Each row has a name. Each question is about the rows just above it.

(152): [133 123 128 136 131 125 127 136 130 208 128 209]
(45): [130 127 120 113 123 133 128 127 128 116 122 191]
(156): [124 114 124 124 127 129 124 134 129 165 124  56]
(146): [123 118 111 112 123 130 130 143 138  50 122 215]
(134): [131 129 134 129 130 128 129 128 132 134 132 214]
(154): [129 124 152 151 124 131 129 132 141 238 135  57]
(95): [116 146 152 130 130 131 130 135 130  70 155 130]
Which value appears more than once in (95)? : [130]
Where do [124 114 124 124 127 129 124 134 129 165 124  56] appear? : (156)
Whose row is [133 123 128 136 131 125 127 136 130 208 128 209]? : (152)
The row with [130 127 120 113 123 133 128 127 128 116 122 191] is : (45)
Whose row is [123 118 111 112 123 130 130 143 138  50 122 215]? : (146)

(64): [127 127 127  98 146 146  77 127  97 146]
(92): [164 122  86 138 106  99 178 172 156 111]
(94): [144  86  80 131 177  93 178 182  86 132]
(34): [131 121 116 108 118 152 108 196 119  44]
(73): [127 123 169 128  96  96 143 175 102 142]
(103): [126 157 159 118 157 156  93 103 122 128]
(141): [118 122 166 137 143 140 100 120 114 126]
(138): [ 93 122 122 122 181 139  90 181  95 181]
(130): [ 99 113 134 111 160 141 102 111 139 111]
Repeated in (130): : [111]
The value that (73) holds more than once: : [96]
Which value appears more than once in (34)? : [108]
The value that (94) holds more than once: : [86]
Which value appears more than once in (103)? : [157]
Whose row is [127 123 169 128  96  96 143 175 102 142]? : (73)
Whose row is [164 122  86 138 106  99 178 172 156 111]? : (92)

(177): [146 117 117 134 140 125 117]
(142): [152 137 111  93  74 167 169]
(17): [191 116 109 138  39 186 161]
(118): [134 131 127 125 133 126 117]
(98): [114 146 125 134 139 113 143]
(65): [198 134 163 170  39 186 171]
(15): [131 137 125 105 121 138 136]
(167): [134  93 114  93  85 162 167]
(55): [157 119 164 148  89 170 144]
(122): [177 116 109 163 101 116 138]
(14): [114 137 153 107 151 113 130]
Repeated in (177): : [117]
The value that (167) holds more than once: : [93]

(81): [ 77 135  96 113 127  88  77  46  27  51  88  81 159  98 128  89 172  62
  81  94 140  26  62  82  94 127  60 105  25 101  81  53  55  77  64 135]
(120): [124 135 119 121 119 128 117 118 118 121 123 116 137 130 128 118 121 112
 118 122 129 113 121 119 124 133 121 124 114 122 122 118 120 123 121 130]
(29): [131 135  96 113  46  88  77  46  27  51  88  39 159  98 128  89 172  62
  81  94 140  26  62  82  94 127  60 105  25 101  81  53  55 117  64 135]
Which row holds [131 135  96 113  46  88  77  46  27  51  88  39 159  98 128  89 172  62
  81  94 140  26  62  82  94 127  60 105  25 101  81  53  55 117  64 135]? : (29)
Where do [ 77 135  96 113 127  88  77  46  27  51  88  81 159  98 128  89 172  62
  81  94 140  26  62  82  94 127  60 105  25 101  81  53  55  77  64 135] appear? : (81)
Whose row is [124 135 119 121 119 128 117 118 118 121 123 116 137 130 128 118 121 112
 118 122 129 113 121 119 124 133 121 124 114 122 122 118 120 123 121 130]? : (120)

(121): [101 126 139 136 168 122 137 109 125  94 126 122 132 144 137 124 135 109
 136 104 103 107 119 130 153 135 146 135 124 144 172 108 132 147 123 134
 127 146 104 119 153 116 142 152 137  78 138 146 150 112 126 110 133 133
 135  64 125 144 108 121 120 130 133  89]
(18): [149 105 130  95 173 132 114 153 153 105 128 150 143 128 122 108 112 119
 122 141  92 115 153 122 130 114 117 115 152 163 167 125 138  91 104 103
 123 125 183 132 122 156 132  91 114 147 123  62 113 132 140 130 137 138
 120  98 128  85 126 112 120 143 126 132]
(139): [121 115 127 121 130 139 118 118 118 147 122 127 117 149 139 151 146 124
 129 103 165 107 119 141 143 148 106  65 127 106 149  74 121 140 158 134
 127 132  83 115 142 107 120 137 144  75 135 164  97 120 128 168  96 135
 118  73 126  92  88 139 176 125 115  47]
(159): [110 148 110 140 112 132 129 123 127 169 132 125 130 138 143 128 159 131
 153 145  89 102 140 141 126 124 119  63 152 116 133 161 123 134 102 115
 118 132 158 129 120 130 129 124 123  99 128 112 153 124 132 142 144 105
 134 118 128 130 124 107 102 125 146 124]
(135): [120 133 125 145  81 116 145 106 121 139 124 106 127 102 129 132 160 163
 134 132 176 154 116 136 125 131 150 141 111  96  76 158 119 118  60 141
 137 122 104 129 133 115 128 157 131 127 126 175 127 130 121 130 115 111
 137 141 132 145 143 139 144 125 144 133]
(112): [101 126 142 136 168 122 137 109 125  94 126 122 132 144 142 124 135 109
 136 104 103 106 142 130 153 135 146 135 124 144 172 108 132 147 123 138
 102 146 104 119 153 116 142 152 137  78 138 146 150 112 126 110 133 133
 129  64 140 142 161 121 120 130 133  89]
(43): [120 164 129 146 172 109 107 117 136 110 128 139 119 111 127  89 142  98
 118 104  76  94 125 153 138 120 109  96 135 130 171 166 122 100  91 115
 111 146 157 133 122 121 116 128 120 142 125 118 177 127 111 106 161 143
 126 121 127 145 133 122 108 127 115 121]
Whose row is [120 133 125 145  81 116 145 106 121 139 124 106 127 102 129 132 160 163
 134 132 176 154 116 136 125 131 150 141 111  96  76 158 119 118  60 141
 137 122 104 129 133 115 128 157 131 127 126 175 127 130 121 130 115 111
 137 141 132 145 143 139 144 125 144 133]? : (135)
The row with [101 126 142 136 168 122 137 109 125  94 126 122 132 144 142 124 135 109
 136 104 103 106 142 130 153 135 146 135 124 144 172 108 132 147 123 138
 102 146 104 119 153 116 142 152 137  78 138 146 150 112 126 110 133 133
 129  64 140 142 161 121 120 130 133  89] is : (112)

(7): [131 126 138 141 122 132 129 125 125 129 121 141 152 152]
(10): [128 131 135 143 136 129 130 126 125 127 200 135 110  94]
(124): [125 123 116 111 137 128 124 128 130 122 164 117 184  64]
(99): [127 134 134 144 146 125 124  36  36 130 208 130  36 101]
(82): [124 121 126 122 124 130 121 129 120 121  47 123 171  92]
(80): [131 126 106 103 118 125 122 127 128 122  83  83 182 169]
(114): [129 118 118 111 120 129 120 127 125 120 198 123  46 134]
The row with [124 121 126 122 124 130 121 129 120 121  47 123 171  92] is : (82)
Which value appears more than once in (10)? : [135]
Which value appears more than once in (124)? : [128]
Whose row is [131 126 138 141 122 132 129 125 125 129 121 141 152 152]? : (7)

(96): [240 167 233 161  67  19  49  67  30 116 137 122  81 241 143 239 155  28
 182 105 178]
(169): [188  67  93  46 189 216 209  47 139 120 125  64 185 209  90 168  68 123
 208  86 123]
(116): [185 180 172 132 136 104 161 197 239 101 241 231  91 162  40  43 126  91
  88 226 223]
(70): [ 99 206 101 190  39  37 159 147  48 224  76 190 171 199  91 192  77 128
 190 190  55]
(147): [223 120 217 168 163  18  65 164 180 125 149  35 100 107  98  39 209  75
 167  18  88]
(183): [111 129  20  52  44  97 114  22  50  49 190 209 106  52 145 146  52 182
 168 114 110]
(149): [111 177  78  50  85  18 230  67 193  74  55 148 137 175 236  82 128 186
 210  57 139]
(71): [ 96  91 203  72 160 117  89  43 153  72 107  92  72 220  72 158 153 104
 159 158  92]
(185): [211 184  46  46  84 228  61 232  39  65  57 154  39 111 121 123 121 206
 156  66  46]
(192): [ 27  74 124  86  22  68  69 235 178 188 229 167  65 178  99 130  39 101
  40 106 183]
Which value appears more than once in (70)? : [190]
Which value appears more than once in (116)? : [91]
Where do [ 99 206 101 190  39  37 159 147  48 224  76 190 171 199  91 192  77 128
 190 190  55] appear? : (70)
The value that (147) holds more than once: : [18]
[111 129  20  52  44  97 114  22  50  49 190 209 106  52 145 146  52 182
 168 114 110] is in which row? : (183)
Which value appears more than once in (96)? : [67]

(137): [ 90  83  77 158  84 172 176 189  73  56  55 193 178 119 204 200  65  87
 171 112 144 190]
(153): [ 54 164 160 225 126 176 130 115 140 146 144  89  40 185 104 105 132 174
  41  77 214  95]
(40): [ 87 140 160 225 126 176 130 115 140 146 144  89  40 185 140 105 132 174
  41  77 214  95]
(87): [ 45 167 163 229 143 178 126 106 148 152 144  83  41 192 114  98 126 177
  46  67 212  93]
(46): [199 157 169  52 189  66  74  86 182 182 176  98 185 128  87  86 175 152
 175 197  80 102]
(203): [ 52 114  97 211  90 207 180 173  86  86  97 164  74 142 167 151  92 110
  73  66 192 155]
(172): [114  68  64  89  54 150 182 190  54  71  59 201 163  80 179 205  68  68
 167  98  77 193]
(2): [191  72 187  98 189  72  68  73 183 184 182  80 143 157  81  78 190 167
 127 185 131  85]
(25): [ 58 157 158 227 136 180 144 125 146 128 139 121  51 178 145 135 118 176
  58  80 219 113]
(182): [189  81  93  61 111 127 164 172  96 109  99 181 201  84 168 185 108  76
 212 172  59 173]
(63): [199 157 169  52 189  66  74  86 182 182 176  98 185 174  65  67 203 178
  80 161 164  64]
Repeated in (87): : [126]
Which value appears more than once in (40)? : [140]
The value that (2) holds more than once: : [72]
The value that (182) holds more than once: : [172]

(84): [129 139 125 115 154 122 125 143 136]
(125): [110 126 124 106 188 138 121 140 106]
(33): [157 157 157  45 157 132  98 101 116]
(107): [134 120 144  99 178 130 117 121 106]
(165): [114 120 146 143 108 147 136 114 113]
(9): [ 97 155 137 155 182 153 127 138 155]
(62): [132 160 112  45 179 172 144 164  78]
The value that (33) holds more than once: : [157]
The value that (9) holds more than once: : [155]

(109): [143 105 143 133 111]
(57): [ 74 162 163  90 182]
(157): [112 162  93 154 143]
(105): [149  95 162  95 106]
(104): [162  76 173 132  93]
(32): [ 42 202 155  87 220]
Repeated in (105): : [95]
[112 162  93 154 143] is in which row? : (157)

(133): [ 99  65 201 207  50 201  99]
(39): [193  96 159 118 131 205 131]
(27): [121 206  41  60 200 102 146]
(4): [212  53 102 212  63 102 102]
(35): [ 73  80 185 208  80  81 176]
(69): [149 195  51  50 206 133 117]
Which value appears more than once in (35)? : [80]
Repeated in (39): : [131]
Whose row is [121 206  41  60 200 102 146]? : (27)
Which row holds [193  96 159 118 131 205 131]? : (39)
[212  53 102 212  63 102 102] is in which row? : (4)

